Below is a small trained network, with its code and all its weights. Each question gives an input and a class and asks what happens when units are switched off, that is, made to give their printed mean instead of their output.

import numpy as np


def w(rows, s, z=0):
    codes = np.array(rows[::2]) - 128.0
    scale = np.full(codes.shape[1], s)
    scale[-1] = z or s
    return codes * scale


def f(y):
    return np.maximum(y, 0)


def log_softmax(a):
    a = a - a.max(-1, keepdims=True)
    return a - np.log(np.exp(a).sum(-1, keepdims=True))


def net(x, mask):
    res = np.array(x, float).reshape(1, 5) / 4 @ E
    y = f(res @ A[0][:, :-1].T + A[0][:, -1])
    res = res + np.where(mask, y, B[0][:, -1]) @ B[0][:, :-1]
    return log_softmax(res[-1] @ U[:, :-1].T + U[:, -1])


A, B = {}, {}
E = w([
[194,137,106,234,15],'x0',
[47,39,30,85,117],'x1',
[126,137,121,129,129],'x2',
[242,107,75,2,150],'x3',
[125,131,127,129,126],'x4',
],0.0099)
A[0] = w([
[8,133,119,167,128,175],'neuron 1',
[100,152,182,105,195,200],'neuron 2',
[68,38,37,103,96,213],'neuron 3',
[212,151,85,92,96,194],'neuron 4',
[146,49,46,72,97,90],'neuron 5',
[167,128,158,53,204,113],'neuron 6',
[85,69,105,77,160,117],'neuron 7',
[143,53,97,152,21,197],'neuron 8',
[174,149,119,97,67,8],'neuron 9',
[64,145,186,148,112,247],'neuron 10',
[174,118,175,155,77,206],'neuron 11',
[122,160,139,164,132,36],'neuron 12',
[104,122,184,134,194,254],'neuron 13',
[123,179,208,173,80,152],'neuron 14',
[88,114,100,150,74,54],'neuron 15',
],0.013,0.0051)
B[0] = w([
[137,60,31,162,185,224],'neuron 1',
[203,46,200,146,187,204],'neuron 2',
[4,136,63,106,70,253],'neuron 3',
[160,41,182,87,178,223],'neuron 4',
[86,189,92,88,148,222],'neuron 5',
[140,152,237,129,70,219],'neuron 6',
[1,181,145,81,106,206],'neuron 7',
[103,120,27,164,171,225],'neuron 8',
[199,146,111,132,195,161],'neuron 9',
[161,188,71,109,204,209],'neuron 10',
[77,195,145,88,184,200],'neuron 11',
[104,181,102,94,115,149],'neuron 12',
[142,94,159,95,169,202],'neuron 13',
[89,206,185,106,155,214],'neuron 14',
[125,157,98,147,45,167],'neuron 15',
],0.0099,0.015)
U = w([
[226,121,165,134,216,252],'0',
[54,254,135,101,111,71],'1',
[74,42,64,98,142,233],'2',
[118,129,20,233,64,21],'3',
[206,64,229,98,125,2],'4',
],0.0089,0.006)

Each question gives the input, the list of numbers given to net, and the class t.
The units are the neurons (one row each of A and B). Each row of codes is followed by its name. A weight is (code - 128) times the scale printed after its matrix; where a second scale follows, it is the last column's (A, B and U).
mask holds one flag per neuron, in row order. A switched-off neuron (its flag False) gives its mean, the last column of its row in B, instead of its output. The means were averaged over made-up inputs and are rounded, as every weight is.
A unit's drop is (log p(t) with every unit on - log p(t) with that unit switched off) / (log p(t) with every unit on - log p(t) with every unit switched off).
unit that matters most: the unit with the biggest drop
k most important neurons: the k neurons with the biggest drops, biggest first
drop of u: that unit's drop, to one decimal
input [-2,7,-1,3,4], class 1: unit that matters most : neuron 7
input [5,-8,6,2,-5], class 0: 3 most important neurons : [neuron 3; neuron 4; neuron 7]
input [-4,1,-1,5,3], class 1: 4 most important neurons : [neuron 7; neuron 6; neuron 1; neuron 5]
input [7,-4,-2,3,6], class 0: 2 most important neurons : [neuron 3; neuron 4]
input [5,-7,-8,2,2], class 0: 4 most important neurons : [neuron 3; neuron 7; neuron 4; neuron 5]
input [-8,5,-6,1,3], class 1: 2 most important neurons : [neuron 7; neuron 6]
input [5,0,7,1,2], class 0: 2 most important neurons : [neuron 3; neuron 7]
input [6,-7,1,4,6], class 0: 2 most important neurons : [neuron 4; neuron 3]
input [-5,1,-5,-6,0], class 2: 2 most important neurons : [neuron 1; neuron 6]
input [-3,1,-2,7,-4], class 1: 2 most important neurons : [neuron 5; neuron 7]
input [5,8,8,-7,-2], class 3: drop of neuron 12 : 0.0
input [-5,2,-5,4,7], class 1: drop of neuron 7 : 0.2
input [-4,-1,-5,-7,-5], class 0: drop of neuron 3 : 0.1
input [-4,-7,1,5,2], class 4: unit that matters most : neuron 6
input [-2,-2,4,5,-2], class 4: drop of neuron 6 : 0.1
